[[5 3 5 3 3 1 5 5 3 4 2 4 4 5]
 [2 5 2 6 4 2 3 2 5 6 6 3 3 5]
 [4 5 5 5 3 0 2 5 5 6 2 2 3 6]
 [6 2 6 4 2 5 5 5 2 2 2 6 5 2]
 [3 2 2 5 5 1 5 1 2 2 6 5 5 3]
 [5 2 5 1 3 6 5 3 3 3 3 6 5 2]
 [3 2 3 5 4 2 6 2 2 2 4 5 5 2]
 [4 2 4 4 4 2 6 2 2 2 3 6 5 2]
 [6 2 6 4 2 3 5 4 3 3 2 5 5 3]
 [3 3 2 7 5 3 5 2 3 3 6 4 5 2]
 [6 2 6 6 3 2 5 5 2 3 2 5 5 3]]
Give the bottom entry of the column that holds the largest entry.
6
The entry directly above the largest entry -> 4
Give the first entry, reading row by row.
5
Give the entry just left of the largest entry.
2
The top-right entry -> 5
The smallest entry in the first column -> 2
Give the bottom-right entry.
3
The fifth entry, reading row by row: 3
The second entry on the main diagonal: 5
Give the 3rd entry on the diagonal from the top-right corner.
2
The entry in the bottom-left corner is 6
Give the bottom entry of the column that holds the smallest entry.
2
The maximum is 7
The first entry in the row that holds the smallest entry -> 4
Give the entry directly above the smallest entry.
2
The second entry, reading row by row -> 3
The entry just left of the smallest entry: 3
Give the second entry on the diagonal from the top-right corner.
3
Give the third entry, reading row by row.
5
The largest entry in the last column is 6
The entry just right of the largest entry is 5

data =
3,-21,27,-26,25,-44
43,40,-58,20,30,18
56,6,-35,46,0,18
57,31,-32,8,26,0
-3,-35,-39,47,-43,-57
43,1,43,6,-48,-18
52,4,-25,-35,57,-44
26,13,1,57,23,46
53,-48,-19,-13,-59,-20
-3,56,45,32,-2,-54
-19,56,-2,9,29,-18
-58,25,11,-29,29,-51
16,3,49,43,-37,-40
-45,26,11,18,38,20
Indices start at 1.
The entry at row 1, column 1 -> 3
Read off the entry directly below -40.
20
The entry at row 2, column 1: 43
Read off the entry in row 3 and column 1.
56
Read off the entry just right of 27.
-26
Read off the top entry of the column that holds the smallest entry.
25
The bottom-left entry -> -45
Read off the entry at row 2, column 3.
-58
Read off the entry just left of -57.
-43
The entry at row 1, column 2 is -21
Read off the entry just right of -21.
27
Read off the entry directly below the smallest entry.
-2
Read off the entry directly above 47.
8
Read off the entry directly above the smallest entry.
23
The entry at row 3, column 2 is 6
Read off the entry in row 2 and column 2.
40
The entry in the top-right corner is -44
Read off the entry just left of -59.
-13
Read off the entry directly above -43.
26

Read these off the matrix that follows. Rows and columns are numbered from 1.
1) Report the entry in row 1 and column 2.
2) Report the entry in row 3 and column 3.
3) Report the entry at row 2, column 3.
4) Report the entry just right of -26.
5) Report the entry just right of the centre entry.
6) Report the entry in row 2 and column 1.
7) Report the entry directly above the smallest entry.
8) Report the entry directly above -12.
[[ 18   8  14  24  25 -15  13  34  21 -11  11  -4 -23 -15  32]
 [-31 -21 -22 -24 -32  28  -9 -24 -31   3 -19 -11  30   1 -21]
 [-18 -14 -34  44 -18 -60  28  41 -20  37 -25  45 -41  30   4]
 [-24 -11 -13  -6 -18  28  20  34 -22 -22 -12 -46  30 -31  29]
 [-37 -28 -42  32 -40 -26  20  19 -39  42 -36  37   1  35   7]]
1) 8
2) -34
3) -22
4) 20
5) -20
6) -31
7) 28
8) -25

W =
-0.4   0.0  -1.6  -2.7  -3.0  -2.9  -1.5  -2.3  -2.5  -1.5   0.0  -3.2   0.0   0.0
 1.3  -0.9  -1.9   0.2   0.4   0.7  -2.6  -1.6   0.3  -0.8   1.0   0.7   0.0  -1.1
 0.6  -1.8  -0.9  -2.4  -2.7  -3.0  -0.2   0.4  -1.8   0.8  -1.2  -2.0   1.1   1.4
-1.6  -0.8   0.6  -1.7  -2.0  -2.5   1.4   0.9  -1.6   0.2  -2.3  -2.0  -0.5   0.6
-2.0   2.0  -0.6   0.1   0.4   0.8  -1.4  -3.1  -0.6  -3.0   0.9  -0.8  -2.2  -2.5
-1.7  -1.1  -0.7   1.0   2.0   2.4   0.1   0.1   0.7  -1.3   1.9  -1.1  -0.7  -1.7
 0.8  -2.0  -0.6  -2.3  -2.8  -3.2   0.2   1.0  -1.6   1.4  -1.7  -1.6   1.3   1.9
-1.2  -1.0  -0.1   1.9   2.5   2.8  -0.1   0.4   1.7  -0.4   0.3   1.6  -1.3  -1.9
-2.3  -0.4   0.5  -1.7  -2.1  -2.5   1.2   0.3  -1.8  -0.3  -2.7  -1.8  -1.2   0.0
-0.7  -0.2   0.7   0.7   0.6   0.4   0.5   0.8   0.8   0.7  -1.8   1.8  -0.9  -0.4
-0.4  -0.1   0.5   1.6   1.9   2.0   0.4   0.7   1.2   0.0   0.3   1.3  -0.6  -0.8
-2.8   2.5   0.4   1.0   1.2   1.5  -0.5  -2.4   0.1  -2.8   0.0   0.3  -3.0  -2.9
-0.4  -1.1  -1.4   0.8   1.7   2.2  -1.1  -0.7   0.4  -1.4   2.6  -1.1  -0.2  -1.6
-0.5   0.6   1.1  -0.6  -0.9  -1.3   1.2   0.7  -0.7   0.5  -1.3  -0.4   0.0   0.8
Counting starts at 1.
The entry in row 3 and column 3: -0.9
What is the entry just left of the largest entry? 2.5
What is the entry in row 1 and column 2? 0.0
The entry just right of -2.2 -> -2.5
What is the entry in the bottom-right corner? 0.8
The entry in row 3 and column 1 -> 0.6
The entry in row 1 and column 1: -0.4
What is the bottom-left entry? -0.5
What is the entry at row 1, column 3? -1.6
What is the entry directly below the largest entry? -2.5
The entry directly below 2.4 is -3.2
The entry at row 2, column 2: -0.9
The entry in the top-right corner: 0.0
The entry directly below -2.2 is -0.7
What is the entry just left of -2.1? -1.7
What is the entry at row 2, column 1? 1.3

Questions about the matrix below. Indices start at 1.
1) The entry directly above the largest entry?
2) The entry just left of 747?
3) The top-right entry?
4) The entry in row 1 and column 2?
5) The entry just right of the smallest entry?
6) The bottom-left entry?
7) The entry at row 3, column 1?
8) The entry just right of the largest entry?
array([[249, 582, 893, 501, 596, 471, 613, 552, 497, 319, 500],
       [501, 511, 567, 899, 541, 236, 231, 835, 457, 544, 455],
       [541, 515, 524, 532, 541, 530, 530, 532, 524, 547, 527],
       [730, 315, 486, 441, 567, 442, 592, 503, 846, 466, 874],
       [586, 519, 747, 581, 984, 509, 579, 586, 543, 841, 531],
       [537, 504, 515, 539, 524, 539, 537, 539, 514, 548, 513]])
1) 567
2) 519
3) 500
4) 582
5) 835
6) 537
7) 541
8) 509
